(in the rows, 128 means zero)
Each row of numbers stands for one thing and depends on some of the facts below. Use the named rows to name the rest.

Facts:
vafeskek (Δ lasim) (λ mufugi) (ζ 959)
skobam (Δ feflus) (ζ 493)
galom (λ bruki) (ζ 248)
dripes (ζ 959)
gedo (ζ 959)
steklo (ζ 248)
britrir (Δ milus stugel) (λ greplo) (ζ 218)
kigras (λ sodrer) (ζ 248)
fuskos (Δ tribrar) (ζ 915)
brubremes (λ flafoto) (ζ 493)
grilaklo (Δ kube) (λ greteno) (ζ 218)
greplo (Δ dripes storibrim) (λ skobam) (ζ 915)
vizer (Δ sobis vemula kluplon) (λ letras) (ζ 218)
sodrer (Δ lofe greron mabam nesum) (λ zure) (ζ 218)
legrem (λ nastos) (ζ 959)
varas (ζ 959)
bugrik (ζ 959)
letras (λ dazefal) (ζ 915)
ruplo (λ doskagre) (ζ 248)
dekam (λ gume) (ζ 959)
skagir (λ stotrek) (ζ 959)
greteno (Δ lidreflir sobis zefilal) (ζ 218)
vevegrak (λ drakol) (ζ 218)
mider (Δ kagrar greron klola) (λ kubuten) (ζ 493)
trosilak (Δ sebru ladrik) (ζ 218)
bridrer (ζ 915)
klozu (ζ 959)
vistem (Δ vevegrak tatri) (ζ 493)
grelovi (λ dripes) (ζ 218)
labe (λ klozu) (ζ 218)
drakol (λ skuzer) (ζ 959)
velik (λ masetro) (ζ 959)
vusan (Δ kubuten tatri) (λ drafluste) (ζ 218)
staner (ζ 915)
gekem (Δ grelovi flapes) (λ nutro) (ζ 493)
fazin (Δ vosor plurol) (λ nuko) (ζ 248)
rimuk (Δ bobul) (λ nesum) (ζ 248)
takur (λ suru) (ζ 218)
fata (λ flapes) (ζ 959)
trogen (λ skebris) (ζ 218)
sebru (ζ 959)
stotrek (Δ kubuten) (λ babripul) (ζ 493)
kligror (Δ sebru) (ζ 218)
mitrar (Δ madren) (ζ 218)
kilom (λ pafol) (ζ 248)
flafoto (λ seklon) (ζ 493)
sobis (λ skema) (ζ 493)
gruvo (λ mider) (ζ 915)
skofufar (λ bridrer) (ζ 248)
moke (Δ kilom) (ζ 493)
vedu (λ klezes) (ζ 248)
bubran (λ zekon) (ζ 218)
flapes (ζ 218)
zuklil (λ lofe) (ζ 218)
greron (ζ 915)
togre (Δ stadre) (λ zefilal) (ζ 248)
tatri (λ brubremes) (ζ 959)
trikles (λ bobul) (ζ 248)
lasim (λ flenok) (ζ 959)
nurim (λ stamol) (ζ 218)
vemula (λ gutroklor) (ζ 493)
kolum (Δ vevegrak sofluza) (λ plaklom) (ζ 248)
drafluste (Δ letras) (λ galom) (ζ 248)
stugel (λ stakla) (ζ 248)
sases (Δ tatri) (ζ 218)
storibrim (λ flotek) (ζ 218)
kotrur (λ buflan) (ζ 915)
lidreflir (λ gedo) (ζ 959)
seklon (Δ bobul) (λ steklo) (ζ 493)
nutro (λ tatri) (ζ 248)
trugrek (ζ 493)
bruki (λ tropi) (ζ 959)
masetro (Δ skofufar) (λ gusta) (ζ 218)
skuzer (Δ kilom grelovi storibrim trikles) (λ sofluza) (ζ 248)
ladrik (ζ 915)
tropi (λ feflus) (ζ 493)
plaklom (λ ninil) (ζ 915)
madren (λ fluflek) (ζ 218)
pafol (Δ nurim klola) (λ geplan) (ζ 248)
kube (ζ 218)
zofli (λ grogem) (ζ 218)
grogem (λ rubon) (ζ 959)
ninil (λ drulak) (ζ 915)
dazefal (ζ 248)
nesum (ζ 915)
trogri (Δ geplan bobul flotek kluplon tropi) (λ brovikin) (ζ 248)
sofluza (ζ 218)
zure (Δ doskagre) (λ troto) (ζ 915)
nuko (Δ grebik) (λ vemula) (ζ 248)
flenok (Δ nurim buflan zofli stugel) (λ stebidras) (ζ 218)
bobul (ζ 218)
flepun (Δ stakla gusta labe) (ζ 959)
kubuten (λ fuskos) (ζ 248)
doskagre (ζ 248)
flastozam (λ kliga) (ζ 248)
rubon (λ skagir) (ζ 915)
tadrur (ζ 218)
kluplon (λ vistem) (ζ 493)
plelem (Δ bridrer grelovi) (λ trogen) (ζ 248)
trozo (Δ trudres feflus stamol trugrek) (λ truvofil) (ζ 248)
klavak (Δ plurol tadrur) (ζ 493)
klola (λ skofufar) (ζ 218)
mikli (ζ 959)
mufugi (λ madren) (ζ 493)
geplan (λ bugrik) (ζ 915)
fluflek (λ grilaklo) (ζ 218)
plurol (λ zuklil) (ζ 493)
truko (Δ flapes) (λ gofal) (ζ 218)
kagrar (λ grebik) (ζ 218)
diflos (ζ 915)
stebidras (λ trugrek) (ζ 218)
veklo (Δ flastos geflen plaklom) (λ sobis) (ζ 493)
stakla (λ trudres) (ζ 959)
tribrar (λ truko) (ζ 915)
suru (Δ mufugi) (λ vizer) (ζ 493)
drulak (λ kiskim) (ζ 959)
mabam (ζ 218)
troto (Δ flafoto) (λ diflos) (ζ 959)
gume (Δ vemula) (λ mikul) (ζ 248)
babripul (Δ nurim skofufar) (ζ 959)
rimer (λ tribrar) (ζ 915)
klezes (Δ galom) (λ staner) (ζ 493)
taklu (Δ nastos) (ζ 959)
monan (λ rimuk) (ζ 218)
buplok (Δ kubuten kube) (λ mabam) (ζ 248)
flastos (λ kligror) (ζ 248)
flotek (ζ 218)
vegru (Δ storibrim) (λ kigras) (ζ 218)
gutroklor (Δ kliga) (ζ 959)
mikul (ζ 248)
trudres (λ teklel) (ζ 248)
vosor (λ bubran) (ζ 959)
geflen (ζ 218)
teklel (Δ trugrek) (ζ 915)
feflus (λ sodum) (ζ 493)
milus (λ fegredel) (ζ 493)
zures (Δ bridrer plurol) (λ geflen) (ζ 915)
skebris (λ pidok) (ζ 493)
sodum (λ flastos) (ζ 248)
gofal (λ mutemek) (ζ 218)
gusta (λ zofli) (ζ 218)
buflan (λ grelovi) (ζ 959)
grebik (λ ladrik) (ζ 959)
stadre (λ dekam) (ζ 959)
skema (λ varas) (ζ 959)
stamol (ζ 493)
kliga (ζ 218)
skavum (Δ kotrur) (λ togre) (ζ 959)
truvofil (Δ plurol gusta) (λ kilom) (ζ 248)
mutemek (Δ grebik) (λ klola) (ζ 959)
fegredel (Δ bruki rubon) (ζ 218)
zefilal (λ trozo) (ζ 493)
lobol (Δ sebru gedo) (ζ 218)
kiskim (Δ bridrer flotek skema) (λ stugel) (ζ 218)
nastos (λ mikli) (ζ 218)
gasom (Δ buflan) (λ kluplon) (ζ 218)
pidok (Δ monan flotek brubremes) (ζ 218)
brovikin (Δ feflus gedo) (λ taklu) (ζ 959)
zekon (ζ 248)
fesistak (Δ lidreflir klozu klola plaklom) (λ britrir) (ζ 915)
lofe (λ gasom) (ζ 959)

Named rows:
[106 137 157 131 143 137 133  98 157  88 132 141 153 101 129 119 160  85
 108 116 114 108  60  96 128 124  91 109 116 145 178] : nesum
[107 125 157 127 168 153 125 107 155  85 116 145 138 122 108 113 166 110
 115 128 111 113  70  98 141 115  85 114 121 161 175] : lofe
[106 125 136 140 179 147 149  89 201 130 174 150 155  26 129 129 191  71
 171 142 138 123  74  82 151 122  50 168 115 145 172] : bugrik
[114 138 139 123 119 178 127 105 190  91 105 180 123 117 110 133 174 149
 141 114 125 102 106  95 123 129 107  87 134 117 148] : vizer
[110 124 147 119 175 141 111 117 174  93  93 147 115 123  88 106 168 130
 139 133 113 115  87  98 144 116  97 111 126 164 158] : fata
[116 132 142 101 137  82 128 122 149  92 115 117 115  93 145 117 182 115
 110 112 117 109  48  93 157 124 110 102 110 180 172] : feflus
[101 145 164 126 138 174 162 107 185  98 104 157 114  95  85 118 158 121
 137 121 127 101 101  97 114 137 111  68 131 124 162] : flenok
[110 128 146 126 169 148 110 108 175  94 108 139 129 113 111 110 166 105
 120 129 119 111  79  96 145 116  98 115 121 150 167] : dekam
[107 145 139 133 126 170 141 111 192 103 113 126 129  92 119 122 162  94
 127 111 132 100  90  95 119 134 117  81 123 117 167] : fegredel
[111 128 146 126 167 149 110 107 174  94 108 140 130 115 110 110 165 105
 121 130 118 110  79  98 144 115  95 116 121 152 166] : drakol
[121 130 139 119 123 107 101 104 153  80 134 180 155 124 156 127 169 141
 120 113  97 117  70  96 134 120  80 134 125 145 153] : kluplon
[109 138 142 125 135 139 109 102 170  98 128 138 142  98 133 117 150  84
 110 119 122 104  70  92 133 125 101 112 116 140 172] : mikul
[107 139 130 142 136 165 131 118 189 112  89 136 139  97  98 117 165 109
 147 110 116 104  88 101 112 133 114  71 129 143 153] : grilaklo
[109 135 146 133 162 147 115 107 173  89 127 101 145 107 139 106 162  71
  91 122 118 114  72  92 137 115  93 145 115 137 188] : dripes
[116 136 125 134 104 167 139 112 167  78 117 123 159 128 169 132 182 116
 105  95 109 118  82  88 119 126  89 134 126 131 178] : flotek
[111 136 146 123 170 150  96 110 195  97 113 141 120 104 102 104 154  99
 122 137 128 106 101  95 140 119 103 120 125 128 163] : flepun
[102 140 156 127 135 166 161 110 178  97 103 142 123 101  96 117 166 116
 130 115 122 104  95  95 116 133 108  79 127 135 169] : gasom
[106 135 140 131 129 155 156 120 170  97  94 115 134 111 114 118 179 116
 133 106 112 113  84  92 120 131 104  92 124 153 173] : madren
[121 132 134 117 126 107  95 106 160  84 133 179 147 119 146 125 169 141
 123 115 101 115  76  96 134 122  84 139 125 143 151] : tropi
[116 130 149 119 128 107 110 101 148  81 133 184 151 119 140 126 170 141
 118 117  97 115  65  97 132 123  83 122 124 153 155] : sobis

Rows to name:
No name comes twice in this set of rows, the named rows included.
[106 139 128 149 127 164 143 116 174 105 100 112 162 100 131 122 169  85
 124 100 113 108  69  99 109 128 105  85 119 150 170] : sofluza
[107 123 136 132 112 145 132 127 151  82  94  61 160 157 131 105 157 144
  97 118 105 130  71  77 100 111 153  51 136 106 201] : gusta
[112 123 143 121 169 135 113 122 171  88  98 125 123 130 102 101 171 125
 130 130 102 124  93  93 138 115  87 141 128 161 169] : vosor
[111 142 144 130 145 140 105 102 179  98 125 140 137  91 129 117 151  87
 117 121 125 100  72  95 133 124 107 101 116 127 165] : fuskos
[112 132 141 115 133 147  93  99 177  89 121 184 129 118 121 123 158 125
 133 124 118 104  87  93 136 124  97 112 128 137 148] : gume
[109 136 135 130 125 142 166 125 171  83 101  72 134 120 132 107 184 107
 107 103 102 127 101  86 110 131  95 141 127 140 193] : grelovi
[102 130 158 124 135 157 176 116 156  86  90 151 127 124  88 118 182 150
 146 113 102 117  90  96 116 132  95  83 132 162 168] : kagrar
[111 136 163 109 150 106 111 108 173  97 121 199 108 101  83 112 153 156
 148 137 108 106  93 101 131 131 100  92 133 140 143] : veklo
[121 137 139 117 133 115  87 104 178  93 134 180 131 104 135 123 156 133
 125 124 112 106  82  96 134 126  98 120 127 127 146] : seklon
[108 142 136 135 120 151 161 118 173  90 112  79 147 105 146 114 175  87
 108 102 113 118  85  88 114 131  98 128 120 132 193] : flapes
[113 134 142 119 138 127 126 110 162  94 121 112 132  90 149 120 168  86
 111 114 125 106  54  90 143 121 107 100 110 151 177] : ladrik
[109 118 160 120 168 151 127 104 147  77 108 177 135 135  96 117 180 146
 132 128 102 118  75  99 142 115  77 119 127 175 162] : lidreflir
[116 134 136 116 128 142  86 100 178  91 123 179 130 115 125 123 158 125
 134 123 115 107  91  94 135 123  97 122 128 133 147] : rimuk
[111 127 146 119 155 112 124 120 162  92  99 141 127 116 100 108 171 139
 147 123 100 117  79  94 133 124  96 107 127 172 157] : kotrur

The same things again, as new rows of numbers:
Some rows with their names:
[149 132 141 136 126 130 101 147 107 157 122 133 124 108 116 108 120 132
 141 144 129 152 136 104 150 160] : mikli
[128 105 133 127 136 118 120 120 144 126 129 131 122 128 143 130 131 105
 146 144 130 132 144 126  99 136] : buflan
[127 122 140 137 126 115 114 122 131 134 141 134 119 135 143 130 139  97
 137 131 134 116 135 132 104 127] : kotrur
[122  87 133 113 134 122 122 111 147 133 133 153 125 125 123 129 130 115
 150 137 138 139 136 147 113 129] : skavum
[123 108 147 109 113  84 110 114 166 147 107 170 131 136 162 152  85 118
 145 126 124 137 158 143 112 119] : masetro
[147 116 144 104 128 118 100 144 126 175  87 156 133 104 114 115  80 143
 145 139 142 162 149 130 154 125] : babripul
[151 121 116 113 110 103  95 131  97 156 100 155 111 102  90 109 121 148
 145 138 150 146 147 156 168 135] : skobam
[137 109 134 133 150 126 116 129 143 137 133 131 120 125 143 127 124 114
 134 133 128 123 142 120 106 132] : trikles
[129  89 152 109 134 108 111 126 164 144 119 140 129 136 128 126 111 105
 153 132 138 138 138 157  99 101] : truko
[150 134 138 142 138 136 104 148 106 160 123 133 122 107 120 112 120 138
 131 133 129 141 139 108 155 155] : doskagre
[128 108 126 137 146 123 121 120 141 126 137 130 118 130 145 134 135 108
 135 130 127 118 144 125 107 136] : nutro
[128  48 126 138 139 102  98  95 159 151 204 115 131 147 108 134 147 144
 164 109 109 120 142 134 159 111] : fazin
[161 135 103 131 109  96  96 133  88 132 103 147 100  92  98 112 147 162
 143 140 140 141 149 155 156 167] : sebru
[145 117 142 120 125 127 100 142 115 161 112 142 129 109 104 112 110 138
 147 137 138 158 142 125 163 141] : gutroklor
[116 113 144 137 125 141 131 110 123 141 160 170 119 121 129 124 151 112
 138 135 138 120 102 147  94 142] : geplan
[127 122 141 137 126 116 115 121 133 134 142 134 119 135 144 130 139  98
 136 131 134 116 134 131 106 128] : gruvo
[126 116 144 137 123 114 117 124 140 125 137 132 121 135 141 131 139  99
 148 134 128 127 135 137  99 140] : fluflek
[117  17 135 128 143 141 125  71 156 155 251 191 120 123  78 118 177 171
 158 116 113 125  72 171 128 134] : truvofil
[130 111 133 132 132 120 116 124 136 128 134 131 121 126 139 126 134 107
 146 141 127 133 141 120 110 145] : fata
[124  99 144 119 124 110 117 121 149 135 120 140 127 135 129 133 125 104
 154 129 139 135 143 158 110 118] : britrir

Rows to name:
No name comes twice in this set of rows, the named rows included.
[142 137 141 123 114 119  94 147 111 166 116 137 120 113  95 114 122 135
 137 133 150 142 146 150 165 119] : teklel
[128 142 144 129 102  69 103 107 157 145 133 183 125 142 207 166  80 121
 119 120 102 115 163  95 114 142] : rubon
[128 125 135 124 113  81 108 108 161 135 130 168 126 134 191 159  87 123
 132 134 102 130 167  90 113 154] : skagir
[127 107 134 134 133 119 117 121 139 130 140 129 123 129 138 128 134 108
 148 141 124 132 142 119 108 142] : skema
[123 100 144 121 125 110 116 119 148 132 125 140 127 136 132 133 130 102
 153 130 136 133 141 156 108 122] : sodrer
[143 129 149 126 117 123  96 144 107 170 118 147 128 116 106 113 116 130
 139 126 145 142 132 136 163 124] : fuskos
[148  91 124 150 157 120 117 121 111 121 109 108 130 136 148 119 139  85
 151 113 136 111 134 115 117 136] : flastos
[129  99 132 137 131 115 113 116 142 129 155 123 122 133 137 128 143 110
 152 139 120 129 140 118 113 144] : vosor
[166 123 109 122  99  82  91 132  80 136  81 151 106  98  81 109 146 159
 155 119 153 140 148 193 171 147] : kligror
[123  69 116 108 143 142 143  87 135 128 155 220 101  96  94 121 159 154
 133 130 150 127  94 203  94 143] : trozo
[101 149 120 127 145 139 114 157 177 128 155  50 101 130 106 142 156 109
 128 167 140 130 199 151 109 101] : stugel
[126 113 145 129 127 113 117 127 144 131 124 134 123 133 141 129 129  99
 148 136 132 130 137 142  93 131] : klola

The same things again, as new rows of numbers:
Known rows:
[110 118 129 111 103 133 116 130 128 134 130 116 121 120 147 119 134 125
 133 124 118 133 133 120 126 137 143 135 120 131 134] : greplo
[124 134 125 134 131 121 135 129 112 168 128 112 124 135 133 128 119 118
 137 128 135 119 131 148 137 129 146 117 134 123 132] : feflus
[124 137 122 137 131 138 125 134 118 142 122 102 112 128 128 127 119 131
 126 126 136 140 136 145 136 130  89 129 124 128 121] : klola
[121 143 124 148 138 136 126 133 118 173 123  97 109 131 141 123 123 121
 129 126 136 132 134 153 138 146 124 131 123 123 130] : sobis
[140 131 114 142 150 152 160 128 116 151 141 102 133 136 117 132 101 122
 128 131 127 145 114 124  80 113 149 163 118 134 138] : lasim
[137 120 133 117 120 122 143 123 136  89 123 185 145 119 125 146 133 140
 122 131 123 137 119 119 119 120 124 124 143 128 132] : sodrer
[136 128 127 129 135 137 133 126 131 116 138 141 141 125 128 118 133 121
 131 131 119 117 125 121 121 116 136 126 135 131 125] : drulak
[117 123 129 127 142 117 115 120 135  90 130 117 120 123 121 132 130 129
 128 122 129 122 129 112 120 157 141 136 110 130 116] : skuzer
[109 121 107 130 124 170 145 132 104 139 134  78 119 129 136 112 140 117
 139 133 146  97 121 158 138 110 124 145 129 130 136] : stadre
[142 130 111 129 151 161 152 126 120 133 149  93 137 126 119 113 131 121
 135 133 133 100 110 139 130 101 127 150 133 131 124] : lidreflir
[123 113 134 123 131 115 123 117 145  92 119 144 130 129 116 143 135 134
 117 127 124 136 128 108 108 141 137 142 115 128 124] : rimuk
[127 143 133 126 118 110 110 131 138 109 137 150 132 111 134 130 132 144
 125 127  99 141 122 124 131 158  99 130 126 131 127] : mitrar
[127 129 131 125 136 122 126 127 132 126 125 151 123 123 132 136 130 126
 131 126 126 126 122 126 117 151 146 131 128 124 132] : klavak
[127 124 126 139 137 146 131 127 121 138 131 111 131 140 129 120 122 122
 129 131 138 121 130 133 118 112 121 128 136 129 135] : sebru
[120 128 142 144 132 109 105 123 143 116 108 130 121 138 124 135 121 127
 115 123 129 151 152 117 125 142 141 118 120 128 124] : zekon
[126 149 122 134 143 127 133 134 112 156 135 100 117 125 138 126 126 117
 133 127 135 117 133 156 154 133 147 117 136 123 129] : tropi
[135 140 127 114 147 121 117 138 145  96 129 123 108 102 129 137 134 130
 125 122 112 149 129 106 131 184 163 134 103 130 120] : nuko
[132 131 129 120 155 116 121 122 132  74 139 159 135 122 115 135 129 121
 130 126 135 114 122 111 123 156 145 126 124 127 124] : seklon
[123 137 135 143 113 112 130 132 116 170 121 130 130 137 140 128 117 116
 128 130 131 135 148 145 145 114 152  92 145 124 140] : stamol
[165 153 128 137 169 131 128 140 141 197 137 148 119 134 102 115 124 122
 138 125 143  92 114  99 127 140  99 125 116 113 111] : mufugi

Rows to name:
No name comes twice in this set of rows, the named rows included.
[125 101 119 121 117 178 132 137 126 164 109 114 112 141 117 117 137 104
 135 128 177  94 134 107 140  95 125 127 118 119 124] : tribrar
[110 119 115  98 109 143 130 129 119 103 136 117 123 109 138 128 147 138
 139 128 127 111 104 135 147 146  96 144 130 128 121] : vusan
[107 131 116 128 151 144 119 127 128 104 137  68 105 128 117 119 132 128
 133 123 139 111 117 123 124 158 116 162  96 128 113] : ruplo
[139 110 135 111 111 123 151 125 124 124 131 183 148 139 133 142 101 118
 128 133 116 155 122 103  69 114 197 133 128 135 141] : troto
[150 103 134  97 111 130 138 127 147 145 127 188 151 133 122 135 132 128
 129 131 128 117 118  88 107 101 145 128 127 127 136] : zure
[129 121 120 140 120 152 147 128 147 187 110 102 118 149 127 147 142 154
 115 132 120 149 119 150 114 106 111 170 136 121 150] : trikles
[137 112 124  99 120 135 158 128 132 111 128 164 141 119 126 147 137 147
 128 133 124 129 100 126 112 119 121 147 134 125 134] : vegru

